Here is a tiny trained network, its code and every weight. The questions are about switching its units off for an input and a class, where a switched-off unit gives its printed mean instead of its output.

import numpy as np


def w(rows, s, z=0):
    codes = np.array(rows[::2]) - 128.0
    scale = np.full(codes.shape[1], s)
    scale[-1] = z or s
    return codes * scale


def f(y):
    return y / 2 * (1 + np.tanh(0.7978845608 * (y + 0.044715 * y**3)))


def log_softmax(a):
    a = a - a.max(-1, keepdims=True)
    return a - np.log(np.exp(a).sum(-1, keepdims=True))


def net(x, mask):
    res = np.array(x, float).reshape(1, 5) / 4 @ E
    y = f(res @ A[0][:, :-1].T + A[0][:, -1])
    res = res + np.where(mask, y, B[0][:, -1]) @ B[0][:, :-1]
    return log_softmax(res[-1] @ U[:, :-1].T + U[:, -1])


A, B = {}, {}
E = w([
[124,123,129,137,179,129,85,77,19,133,49,65],'x0',
[130,128,128,130,125,128,127,127,127,127,128,126],'x1',
[131,130,134,133,194,136,89,253,105,124,208,62],'x2',
[129,127,131,128,72,119,18,138,76,133,151,224],'x3',
[118,126,128,130,85,126,41,67,196,134,178,46],'x4',
],0.0033)
A[0] = w([
[124,128,124,134,113,113,169,9,146,136,91,185,5],'N1',
[119,114,121,131,89,136,172,173,227,134,187,185,89],'N2',
[129,130,131,140,159,129,235,118,170,128,96,34,81],'N3',
[118,111,122,132,151,137,106,84,26,136,80,65,73],'N4',
[126,129,132,139,90,126,28,142,88,129,131,211,66],'N5',
[125,129,126,136,181,116,101,234,108,134,181,74,3],'N6',
[130,133,131,140,87,130,51,73,182,123,170,49,89],'N7',
[131,133,131,139,146,131,200,189,62,122,95,198,77],'N8',
],0.013,0.0019)
B[0] = w([
[127,106,136,55,43,216,67,171,159,109,52,126,220],'N1',
[147,204,148,141,212,83,33,116,83,108,35,148,235],'N2',
[121,102,114,78,142,123,54,139,106,139,250,227,253],'N3',
[152,219,152,139,199,75,53,137,126,104,54,162,215],'N4',
[123,103,114,57,155,127,68,133,127,136,242,180,229],'N5',
[122,103,129,79,18,217,66,114,167,113,31,173,213],'N6',
[103,61,109,72,187,107,233,131,120,181,51,182,220],'N7',
[110,82,116,70,180,118,243,104,152,160,84,163,219],'N8',
],0.015,0.0039)
U = w([
[128,114,140,115,22,220,101,148,163,98,84,118,89],'0',
[128,133,127,135,128,119,132,125,122,129,142,120,244],'1',
[160,205,157,144,174,75,99,121,99,101,102,127,81],'2',
[117,100,103,110,130,129,105,139,116,138,255,160,83],'3',
[96,84,105,117,155,113,237,105,138,169,104,132,83],'4',
[128,139,126,225,101,117,170,123,121,124,190,42,166],'5',
[131,132,129,194,65,127,156,121,129,124,185,13,72],'6',
],0.0087,0.012)

Each question gives the input, the list of numbers given to net, and the class t.
The units are the neurons (one row each of A and B). Each row of codes is followed by its name. A weight is (code - 128) times the scale printed after its matrix; where a second scale follows, it is the last column's (A, B and U).
mask holds one flag per neuron, in row order. A switched-off neuron (its flag False) gives its mean, the last column of its row in B, instead of its output. The means were averaged over made-up inputs and are rounded, as every weight is.
A unit's drop is (log p(t) with every unit on - log p(t) with that unit switched off) / (log p(t) with every unit on - log p(t) with every unit switched off).
The circuit of an input: a set's keep is (log p(t) with only the set's units on - log p(t) with every unit switched off) / (log p(t) with every unit on - log p(t) with every unit switched off). Starting from all 8 units, units are removed one at a time, each time the one whose removal leaves the highest keep (on an exact tie, the one counted first), for as long as the keep stays at least 0.8.
units of the circuit, in order: the units of the circuit, biggest drop first
k most important neurons: the k neurons with the biggest drops, biggest first
drop of u: that unit's drop, to one decimal
input [1,-2,-6,6,-4], class 0: 3 most important neurons => N1, N3, N7
input [6,6,0,-7,8], class 4: 2 most important neurons => N7, N2
input [4,-5,0,8,4], class 3: units of the circuit, in order => N5
input [-1,2,-6,-7,-2], class 3: 2 most important neurons => N3, N6
input [7,5,7,-2,0], class 0: 2 most important neurons => N6, N2
input [5,-3,-3,-5,7], class 4: 2 most important neurons => N7, N2
input [-3,-2,2,-6,3], class 3: 2 most important neurons => N3, N4
input [-3,-5,4,-4,-6], class 4: 4 most important neurons => N8, N1, N5, N4
input [-8,-6,-6,1,-4], class 2: 2 most important neurons => N2, N6
input [-3,3,-5,-7,-7], class 3: 3 most important neurons => N3, N7, N6
input [2,2,6,-4,5], class 0: 4 most important neurons => N6, N8, N5, N2
input [-8,7,2,6,8], class 2: 2 most important neurons => N2, N8
input [-7,3,6,5,-5], class 2: 2 most important neurons => N2, N1
input [-5,-2,-4,-4,0], class 2: 3 most important neurons => N2, N6, N5
input [7,5,1,-1,6], class 2: units of the circuit, in order => N4
input [-5,4,-2,-7,-4], class 3: drop of N3 => 1.6
input [6,6,5,4,7], class 4: drop of N2 => 0.3
input [-2,-2,8,-4,0], class 0: drop of N6 => 1.1
